Each row is followed by its band, which names the range that a hidden value of the row falls in. A new part has a new value, new ranges and new names.
[-14, -64, -22, 161, -78, -4, 77, -48, 115, 160, 100, 5, 208, 7, -21, 99, 120, -86, -24, 143, 174, -110, -38, 69, 182, -61, 54, 64, -104, -8, 51, 96, 57, 70, 273, -134, 75]	bizi
[-53, 116, -329, -187, 243, -54, 237, 59, -154, -4, -115, 433, -48, -19, -43, -120, -292, 175, -181, -79, -3, 569, -342, -16, -3, -268, -129, -310, 441, -219, -84, -93, 24, 81, -165, 59, 2]	fop
[122, 15, 144, 233, -95, 1, -14, -14, 103, 72, 107, -51, 185, 12, 30, 195, 16, -48, 37, 124, 89, -234, 96, 110, 321, -33, -57, 173, -168, 140, 92, 41, 32, -45, 199, -24, 77]	vakaz
[85, -88, 48, -66, -120, 32, -40, 108, 4, -44, -309, 82, -124, -165, 80, 43, -26, -34, -37, 48, -175, -63, -78, -137, -91, -59, -148, -113, -82, 104, -56, 99, 47, -18, -17, 95, 81]	Tok
[-82, 165, 137, 135, 121, -214, 88, 86, -97, 109, 148, 208, 21, 169, -24, 69, -388, 229, -62, -175, 61, 298, 35, 17, 89, 34, -174, 60, 349, -194, -80, -341, -43, 80, -194, 193, -18]	fafi
[23, -57, -48, -2, -6, 58, 37, -24, 94, 71, 90, -44, 137, -40, -65, 57, 208, -29, 23, 128, 147, -205, -4, 97, 171, -110, 135, 28, -117, 36, 49, 197, 63, 67, 257, -101, 14]	bizi
[-86, 104, -44, 150, 90, -131, 130, 3, -33, 135, 173, 182, 175, 112, -68, 68, -174, 118, -25, -53, 156, 218, -44, 75, 195, -35, -41, 39, 254, -145, -23, -200, -33, 80, -20, 48, -11]	zekog
[-121, 62, -411, -262, 280, -8, 167, 37, -146, -40, 29, 319, 50, -51, -190, -138, 4, 183, 0, -84, 107, 361, -240, 64, 57, -214, 127, -253, 418, -168, -120, -6, -68, 124, -136, 47, -138]	zekog
[65, -147, -74, -121, 45, -7, 48, 111, -68, 11, -84, 149, -89, -95, 22, -83, 31, -48, -69, 23, 57, 67, -144, -23, -78, -54, -27, -129, 65, 1, -153, 161, -49, 82, 0, 4, 49]	fafi
[14, -110, -31, -127, -91, 23, -26, 116, -22, -47, -313, 119, -130, -181, 33, -5, 23, -17, -19, 17, -161, -9, -111, -154, -155, -50, -88, -162, -15, 56, -106, 92, 20, 22, -60, 101, 36]	Tok
[-21, -32, -155, -19, 62, 13, 101, -15, 23, 79, 85, 84, 144, -24, -82, 6, 117, 4, -3, 70, 164, 4, -95, 86, 151, -122, 103, -42, 55, -37, -8, 107, 12, 88, 153, -76, -5]	vakaz
[-64, -5, 332, 380, -135, -212, -34, 61, 33, 204, 182, -1, 138, 143, 28, 198, -160, 19, 41, -58, 114, -69, 191, 3, 114, 233, -124, 268, 29, -40, -68, -266, -83, 54, -18, 123, 47]	zekog
[-30, -36, -137, 16, 10, 49, 104, -56, 96, 103, 85, 28, 182, -24, -74, 41, 173, -32, -22, 138, 166, -78, -89, 93, 175, -154, 125, -22, -55, -32, 62, 163, 84, 85, 270, -144, 29]	bizi
[118, -138, 191, 180, -260, -7, -124, 99, 58, -22, -219, 10, -20, -143, 127, 166, 17, -153, 29, 106, -136, -218, 40, -93, 18, 84, -187, 60, -241, 222, -56, 56, -22, -83, 16, 76, 133]	fop
[43, -18, -179, -78, 120, 43, 148, -23, 23, 80, 96, 96, 112, -12, -57, -33, 79, 10, -71, 95, 187, 37, -148, 120, 172, -211, 87, -82, 57, -55, 33, 181, 62, 92, 218, -124, 29]	vakaz
[50, -147, 31, -2, -63, 1, -62, 88, -4, 0, -34, 15, 3, -104, -10, 32, 156, -70, 69, 44, 46, -170, 19, -4, 17, 44, 35, 12, -72, 109, -113, 129, -76, 38, 29, 40, 9]	zekog
[-20, -36, -85, 59, 4, 19, 113, -47, 92, 140, 110, 25, 179, 11, -52, 49, 116, -32, -43, 127, 189, -59, -73, 88, 167, -125, 90, 8, -47, -56, 54, 131, 81, 93, 272, -140, 49]	bizi
[-202, 107, -179, 9, 139, -56, 154, -58, 23, 140, 209, 121, 223, 92, -189, 27, 31, 163, 12, -23, 203, 146, -61, 96, 170, -117, 161, -21, 237, -222, 19, -96, 42, 154, 97, -32, -92]	bizi
[187, 78, 99, -24, 65, -11, 32, 97, -46, -56, -76, 136, -96, -17, 91, 58, -244, 80, -102, 6, -78, 66, -43, 27, 137, -149, -229, -39, 45, 60, 13, 21, 55, -48, -26, 99, 83]	fop
[135, -78, -1, 20, 4, 19, 30, 48, 10, 27, 18, 56, 39, -58, 31, 33, 45, -62, -30, 94, 87, -86, -49, 68, 142, -81, -33, 4, -59, 92, -22, 158, -6, 14, 126, -34, 71]	zekog
[-12, -1, 89, -77, 56, -53, -75, 120, -69, -54, 42, 36, -52, -30, -80, 29, 21, 133, 106, -93, -2, -85, 107, 11, 25, 48, 26, 24, 105, 29, -126, -30, -85, 49, -136, 184, -97]	fafi
[-13, 7, -97, 237, -63, -98, 130, 20, -16, 110, -84, 302, 136, -7, 72, 87, -227, -62, -116, 51, 22, 309, -204, -24, 120, -56, -224, -56, 132, -49, -38, -151, -23, -8, -25, -12, 135]	fafi
[-30, -25, -171, -45, 90, 24, 145, -34, 41, 116, 111, 80, 142, 1, -85, -17, 107, 13, -52, 90, 202, 27, -128, 96, 142, -166, 123, -62, 58, -93, 21, 143, 62, 120, 220, -125, 13]	bizi
[145, -140, 279, -9, -265, 58, -200, 140, 70, -79, -340, -123, -158, -202, 112, 143, 95, -78, 75, 73, -254, -407, 126, -164, -96, 62, -135, 31, -315, 266, -39, 150, 46, -67, 22, 163, 74]	Tok
[35, -126, 13, 135, -118, -10, -28, 36, 40, 54, -18, 39, 112, -82, 7, 92, 128, -117, 52, 94, 68, -144, -9, 11, 104, 37, -2, 48, -102, 110, -62, 77, -61, 13, 88, -15, 53]	zekog
[-96, -45, -53, 59, -45, 23, 41, -50, 118, 115, 105, -40, 188, -11, -106, 82, 222, -16, 42, 116, 151, -171, 10, 65, 136, -59, 163, 40, -92, -34, 40, 113, 68, 95, 246, -102, -7]	bizi
[10, -148, -52, 55, -98, -29, 3, 82, -19, 27, -136, 152, 7, -118, 36, 21, 45, -110, -13, 57, 0, 28, -116, -60, -36, 20, -67, -67, -11, 55, -130, 61, -73, 27, -16, 16, 74]	fafi
[-304, 95, -38, 146, 23, -125, 51, -43, 45, 162, 247, 41, 273, 113, -225, 117, 71, 178, 139, -74, 174, 23, 101, 51, 142, 70, 185, 107, 208, -198, -25, -242, -30, 153, 6, 66, -147]	bizi
[23, 45, 406, 304, -172, -199, 2, 108, 24, 180, -80, 67, -48, 108, 166, 187, -412, 53, -122, -65, -88, 66, 89, -133, -25, 131, -357, 145, 25, -63, -23, -281, 50, 15, -56, 174, 159]	Tok
[-27, -103, 150, 241, -188, -19, -46, -24, 154, 151, 111, -124, 209, -2, -24, 180, 206, -105, 84, 136, 133, -329, 128, 43, 161, 80, 76, 188, -233, 77, 33, 66, 22, 46, 254, -66, 55]	bizi

Next part:
[-30, -157, 167, 116, 90, -102, 202, -92, 105, 83, 87, -125, 164, 200, -273, -169, -85, -158, 219, -105, -50, -84, -146, -22, 158, 81, 12, -99, 235, 24, -239, 3, -118, -26, 136, 37, 67]	Tapez
[-99, 40, -17, -172, -145, 26, 48, 96, -246, -84, -57, -88, -56, -203, 155, 126, 50, -31, 45, 20, -93, 26, -166, 233, -187, 265, 77, 120, -184, 18, 117, 96, -8, 291, -63, 49, -200]	pinaf
[57, -43, 11, 73, -110, -104, -42, 26, 0, 39, 112, -44, -84, 19, -60, -28, 24, 31, -78, 141, 9, -152, 24, -48, 89, -101, 38, 36, -73, 46, -69, 95, 153, -294, 19, -51, 103]	Ruri
[-242, 38, -157, -29, -145, -136, -30, 32, -220, -112, -25, -53, -197, -45, 187, 4, 131, -219, -74, -24, -283, -124, 53, 192, -240, 393, 91, 338, -204, -61, 64, 13, 73, 156, 97, -5, -306]	Tapez
[-175, -171, 128, 36, 245, -68, 229, -275, 130, 61, 120, -109, 223, 179, 42, -107, -67, -179, 139, -198, -96, -97, -165, -130, 137, 144, -35, 8, 210, 2, -134, -71, -169, 53, 12, -96, -39]	Dul
[-186, -165, 103, 51, 211, -104, 200, -183, -12, -6, 50, -89, 239, 94, 66, -85, -47, -141, 144, -170, -48, -126, -49, -86, 71, 211, -46, 22, 123, -15, -82, -20, -195, 17, 5, 9, -40]	Dul
[-66, 82, 58, -360, -114, 336, 52, 57, -117, -59, -2, 8, -7, -256, 131, 127, 29, 106, 91, -20, -77, 176, -209, 293, -184, 239, 97, 40, -140, 89, 177, 76, -65, 326, -21, -3, -226]	pinaf
[-13, -215, 53, 203, 148, -341, 194, -189, -11, 79, 69, -213, 157, 159, 45, -77, -76, -119, 46, -7, 73, -251, -111, -305, 234, -102, 15, -65, 144, -42, -146, 45, -17, -246, -139, 2, 192]	susu
[-157, 54, -21, -188, -133, 120, -1, 80, -171, -100, -22, 13, -71, -145, 78, 35, 74, -50, 53, -43, -169, 36, -22, 283, -225, 352, 79, 167, -160, 21, 94, 52, -30, 227, 102, 41, -261]	Tapez
[-289, 66, -88, -102, 12, 122, -32, -74, -74, -102, 109, 44, -92, -98, 299, 27, 154, -88, -143, -25, -286, -95, 100, 166, -191, 356, -39, 369, -231, 45, 124, -61, -3, 85, 69, -162, -353]	pinaf
[-98, 73, -72, -138, -226, -71, 35, 54, -176, -20, -13, -169, -219, -125, 169, 155, 74, -157, -35, 55, -222, 34, -347, 241, -182, 217, 122, 210, -176, 10, 69, 55, 129, 434, -74, -79, -261]	pinaf
[25, -113, 113, -50, 95, 79, 91, -75, 7, 15, 77, 0, 193, -28, -10, -61, -51, 141, 83, -2, 132, -86, 59, -115, 123, -41, 20, -120, 43, 51, -9, 83, -86, -307, -21, 46, 141]	Ruri
[-34, 30, -71, -79, -135, 60, -147, 24, -37, -36, 107, 88, -150, -80, 106, 1, 95, 96, -165, 115, -51, -114, 186, 21, -54, 23, 67, 160, -200, 44, 80, 76, 167, -308, 61, -82, -36]	Ruri
[114, -108, 173, -181, -16, 156, -42, -98, 224, 107, 150, 122, 88, 65, -147, -60, -106, 181, 76, -50, 168, 57, -22, -138, 180, -194, 99, -208, 140, 72, -58, 103, 62, -316, 66, -77, 230]	pogat
[-2, 40, -71, -119, -222, 42, -197, 122, -126, -71, 45, 117, -171, -143, 74, 31, 88, 135, -140, 127, 5, -85, 227, 74, -106, 42, 96, 128, -251, 31, 110, 140, 186, -300, 66, -1, -6]	pogat
[-109, 22, 55, -8, 12, 138, 20, 32, -43, -48, 127, 8, 31, -103, 33, -2, 82, 38, -36, 77, -113, -93, 61, 151, -41, 171, -94, 154, -154, 118, 14, 10, -45, -65, 61, -70, -138]	Finok
[-124, 123, 5, -313, -154, 388, -39, 52, 14, -52, 73, 105, -127, -130, -10, -5, 91, 22, 41, -51, -240, 146, -39, 363, -220, 318, 116, 160, -121, 88, 101, 2, -3, 217, 217, -65, -314]	Tapez
[-60, -125, 28, 105, 132, -158, 166, -254, 123, 110, 161, -179, 46, 157, 113, -48, -23, -135, -38, -6, -84, -173, -209, -215, 189, -77, 16, 52, 110, 13, -111, -41, 38, -109, -98, -178, 34]	susu
[74, 61, -67, -421, -346, 113, -158, 15, -22, 37, -8, 54, -287, -130, 149, 148, -2, 94, -55, 10, -5, 183, -225, 80, -127, -45, 327, 4, -111, -19, 168, 160, 284, 116, -48, -88, -34]	pogat
[22, -164, 93, -115, 81, -14, 25, -234, 185, 105, 125, 41, 104, 134, 36, -74, -104, 64, 34, -111, 122, -44, -30, -283, 195, -160, 116, -135, 173, -8, -48, 58, 47, -317, -21, -97, 205]	pogat
[7, -161, 105, 93, 139, -119, 174, -148, 32, 66, 95, -133, 181, 81, -4, -70, -66, -11, 75, -4, 77, -160, -90, -194, 199, -81, -4, -95, 120, 22, -107, 43, -64, -227, -80, -8, 150]	susu
[77, -98, 281, 58, 135, 145, 207, -106, 262, 152, 236, -111, 210, 102, -276, -73, -88, 27, 155, 26, 6, -6, -299, -1, 268, -124, -105, -155, 199, 180, -222, -16, -105, -30, 35, -137, 105]	Finok
[-209, 24, -104, -107, -94, -78, 25, 16, -264, -110, -47, -86, -93, -153, 299, 104, 94, -121, -49, -10, -176, -70, -67, 160, -215, 334, 58, 256, -219, -31, 134, 45, 14, 239, -63, -1, -266]	pinaf
[-64, -111, 74, 137, 83, -159, 143, -49, -81, 1, 71, -141, 127, 16, 14, -29, -6, -69, 42, 37, -8, -185, -54, -51, 93, 69, -71, 35, -3, 36, -89, 40, -66, -96, -52, 10, 28]	Finok
[-47, -36, -178, -423, -213, -116, -21, -139, -209, -13, -153, -67, -188, -118, 460, 164, -33, -22, -22, -127, 31, 94, -249, -112, -166, 64, 414, 18, -66, -176, 261, 157, 186, 188, -229, 17, -53]	pogat
[2, 2, -72, -204, -257, -222, 149, 14, -266, 28, -137, -311, -178, -131, 229, 216, -26, -173, 76, 16, -86, 88, -596, 120, -133, 106, 267, 29, -66, -75, 88, 133, 134, 566, -262, 27, -132]	Finok
[-23, -79, 187, 60, 83, 50, 148, -14, 37, 29, 124, -82, 175, 3, -144, -39, -29, 2, 120, 23, -7, -67, -123, 62, 111, 58, -105, -38, 46, 115, -123, 28, -119, -13, 28, -23, 19]	pinaf
[-15, -20, 9, -212, -114, 119, -196, -57, 108, 10, 129, 199, -103, -10, 66, -13, 18, 138, -108, -13, 28, -6, 166, -59, 0, -40, 110, 51, -75, 33, 66, 87, 174, -324, 100, -132, 52]	pogat
[48, -107, 107, -89, 65, 89, 53, -109, 81, 50, 104, 23, 135, 16, -18, -64, -62, 135, 59, -17, 123, -53, 22, -147, 143, -99, 59, -129, 76, 46, -19, 78, -21, -313, -9, -11, 158]	Ruri
[96, -82, 183, -133, 69, 253, 66, -70, 147, 69, 146, 57, 177, -20, -125, -69, -72, 216, 107, 6, 141, 13, -13, -66, 167, -128, 28, -190, 92, 115, -35, 76, -67, -299, 34, -16, 164]	Ruri
[-23, 62, -73, -262, -344, -96, 92, 19, -110, 61, -80, -239, -304, -29, 53, 136, -3, -260, 98, -50, -249, 183, -617, 264, -186, 188, 325, 88, -5, -60, 21, 76, 185, 673, -41, -44, -246]	Tapez
[121, 25, 114, -199, -221, 236, -231, 115, 142, 37, 160, 222, -110, -60, -198, -8, 4, 238, -45, 92, 85, 66, 128, 90, 29, -121, 70, -52, -91, 125, -2, 139, 190, -327, 176, -89, 121]	pogat
[24, -143, 116, 49, 134, -41, 161, -188, 122, 103, 141, -112, 152, 105, -19, -71, -69, 4, 57, -7, 50, -116, -141, -194, 221, -122, 12, -96, 143, 48, -112, 18, -33, -216, -64, -75, 140]	susu

New part:
[-90, -5, -28, -96, 168, 29, 24, -32, 8, 29, -30, -268, 150, 129, -41, -184, 101, 61, -80, -71, -94, 250, 14, 33, -305, 188, -36, -4, 128, 74, 32, -60, -229, 100, -178, -136, -193]	beb
[51, 273, -36, -180, -9, -18, -34, -76, -56, -78, 252, 299, -202, -454, -98, 11, -95, -130, 75, 331, 426, 155, -282, -46, 176, -72, 253, 78, 31, 61, -2, 79, 47, -250, -4, -76, 271]	zir
[-14, -28, -9, -4, 250, 133, -79, -104, 22, -18, -23, -229, 393, -23, 38, -104, -4, 168, -125, -43, -56, 229, -29, 58, -15, 64, 22, 0, 104, 47, 5, -19, -127, -118, -145, -62, 25]	Dop
[53, 185, -38, -151, -32, -30, -52, -57, -27, -98, 223, 259, -97, -404, -91, 14, -118, -46, 30, 323, 395, 150, -248, 16, 203, -77, 253, 83, 40, 79, 8, 71, 55, -226, 34, -48, 262]	zir
[-156, -120, -35, 193, -69, 189, -153, 149, 289, -35, -141, -210, -71, 61, 74, 102, 151, 34, 108, -397, -177, -54, -16, 11, 303, -323, -221, 43, -42, -128, 273, 78, 175, 192, 405, 14, 7]	zir
[-156, -30, -30, 32, 102, 76, 30, 113, -88, -60, -141, -327, 157, -15, 118, -61, 74, 79, -34, 58, 74, 369, 17, 147, -190, 53, 62, -163, 215, 47, 121, -180, -171, 141, -2, -291, -191]	zir
[-120, -41, 45, 34, 104, 210, -104, 23, 222, 73, -61, -36, 26, 25, -15, 86, 221, 58, 14, -423, -345, -141, 106, -136, 84, -34, -183, 208, -65, -191, -50, 207, 87, 65, 77, 69, -166]	tibos
[-43, -141, -47, -61, -60, -83, -21, 23, 69, -135, 73, -51, 283, -80, -59, -56, -124, 213, -136, 192, 176, 221, -69, 240, 27, 22, 176, 41, 166, 198, 85, -47, -88, 22, 97, -33, 18]	belo
[47, -95, -53, -107, -117, -116, -66, -6, 87, -148, 159, 110, 183, -130, -133, -47, -170, 190, -118, 271, 267, 113, -117, 197, 161, -30, 237, 117, 81, 186, 53, 26, 14, -80, 108, 71, 170]	belo
[133, 345, -18, -261, 174, 34, -66, -227, -23, 52, 266, 246, -209, -291, -175, -120, 5, -176, 48, 139, 192, 62, -259, -229, 47, 50, 107, 171, -85, -19, -104, 179, 5, -338, -261, 21, 258]	tibos
[-141, 84, -26, -39, 12, 26, 80, 200, -109, 7, -97, -227, -255, 306, -55, -105, 251, -14, 53, 8, 43, 106, 240, -9, -355, 168, 64, -61, 69, -40, 7, -138, -105, 274, -106, -174, -299]	bifin
[-67, 122, 23, -6, 197, 182, -5, 110, -104, 81, -136, -232, -141, 304, -12, -78, 308, 16, 30, -136, -132, 4, 289, -143, -265, 168, 0, -8, -24, -197, -121, -39, -41, 101, -245, -101, -248]	tibos
[-166, 76, -27, -15, -3, 30, 92, 228, -132, -16, -111, -246, -223, 273, -17, -79, 233, -4, 57, 48, 87, 156, 239, 30, -349, 157, 90, -99, 109, -25, 29, -177, -117, 288, -73, -219, -310]	belo
[-201, -68, 25, 69, -92, 110, -16, 211, 90, -55, -67, 17, -43, -54, 30, 181, 150, 100, 35, -121, -42, -33, 170, 48, 71, -51, 43, 87, 64, -97, -5, 51, 88, 192, 236, -66, -227]	belo
[136, -70, -29, -129, 106, -9, -134, -155, 124, -42, 122, 13, 310, -13, -145, -138, -102, 207, -174, 67, 16, 56, -98, 59, 118, 38, 98, 175, -11, 80, -45, 116, -8, -214, -115, 158, 191]	tibos
[-95, 81, 48, 39, 189, 236, -44, 95, -33, 68, -130, -142, -45, 159, 32, 34, 284, 49, 26, -213, -191, -52, 273, -145, -110, 96, -22, 53, -28, -231, -148, 40, 25, 54, -142, -62, -226]	Dop
[-116, 39, 15, -45, 32, 86, 17, 158, -15, 46, -84, -87, -175, 223, -68, -17, 263, 36, 19, -120, -116, -52, 262, -78, -219, 148, 17, 86, -6, -131, -102, 21, -4, 190, -79, -52, -298]	beb
[-172, -93, 14, 44, -45, 125, -74, 90, 265, 17, -33, -13, -37, 18, -37, 102, 175, 54, 38, -376, -252, -119, 68, -45, 113, -87, -165, 196, -27, -99, 55, 174, 92, 180, 237, 59, -164]	bifin
[-114, -49, 17, 44, 75, 196, -119, 15, 278, 76, -56, -80, -30, 80, -32, 50, 217, 25, 40, -481, -361, -150, 55, -140, 113, -91, -249, 205, -93, -171, 37, 209, 98, 99, 131, 92, -117]	beb
[-162, -85, 17, 31, -28, 126, -72, 86, 245, 26, -36, -9, -36, 26, -40, 96, 185, 58, 29, -362, -258, -129, 91, -58, 84, -59, -152, 203, -30, -111, 24, 174, 89, 168, 198, 58, -182]	bifin
[84, -110, -40, -158, 15, -85, -82, -97, 122, -61, 131, 25, 272, 1, -172, -144, -110, 210, -179, 119, 54, 85, -85, 119, 32, 77, 126, 175, 37, 150, -19, 84, -46, -106, -57, 124, 102]	beb
[-109, 1, 53, 39, 146, 229, -80, 53, 112, 75, -92, -67, 15, 72, 8, 82, 248, 73, 9, -337, -295, -113, 192, -140, 4, 29, -108, 152, -50, -222, -116, 147, 64, 50, -22, 19, -206]	tibos
[-112, -17, 53, 59, 153, 251, -105, 28, 161, 74, -86, -65, 55, 34, 22, 100, 234, 71, 11, -392, -329, -127, 156, -142, 78, -20, -150, 166, -57, -221, -88, 175, 84, 33, 25, 40, -169]	tibos
[-144, -79, -34, 89, -68, 124, -110, 98, 316, 21, -57, -145, -164, 177, -51, 22, 198, -5, 98, -443, -245, -137, 24, -63, 151, -188, -253, 149, -85, -96, 198, 136, 122, 230, 285, 92, -62]	bifin
[69, -65, -15, -38, 183, 86, -126, -125, 68, -47, 44, -99, 409, -49, -30, -94, -77, 221, -160, 32, -2, 138, -53, 77, 114, 25, 89, 84, 51, 61, -27, 44, -44, -200, -112, 58, 143]	Dop
[-96, 104, -3, 34, 307, 204, -4, 13, -101, 57, -150, -411, 93, 208, 80, -143, 218, 20, -1, -141, -114, 233, 140, -64, -274, 142, -54, -120, 86, -78, 9, -127, -176, 56, -257, -204, -177]	Dop
[76, -60, -49, -162, -90, -131, -63, -46, 89, -110, 192, 151, 140, -101, -189, -86, -145, 168, -127, 247, 220, 72, -110, 141, 108, 27, 221, 168, 40, 173, -4, 72, 6, -102, 28, 112, 159]	bifin
[-59, -148, -41, -2, 12, -2, -45, 48, 25, -127, -37, -157, 347, -123, 46, -32, -94, 217, -134, 156, 136, 294, -72, 241, 35, -15, 145, -43, 193, 134, 104, -85, -89, 11, 97, -118, -8]	zir
[-27, -20, -89, 110, 15, 160, -181, 48, 354, 86, -115, -388, -330, 531, -110, -184, 281, -93, 152, -586, -335, -192, 3, -174, 126, -253, -413, 90, -235, -155, 325, 104, 150, 224, 170, 175, 97]	beb
[30, -164, -48, -33, -75, -59, -90, 25, 72, -164, 55, 0, 328, -156, -35, -13, -177, 261, -153, 248, 220, 185, -104, 256, 201, -74, 225, 48, 123, 153, 78, -14, 17, -80, 146, 15, 147]	zir
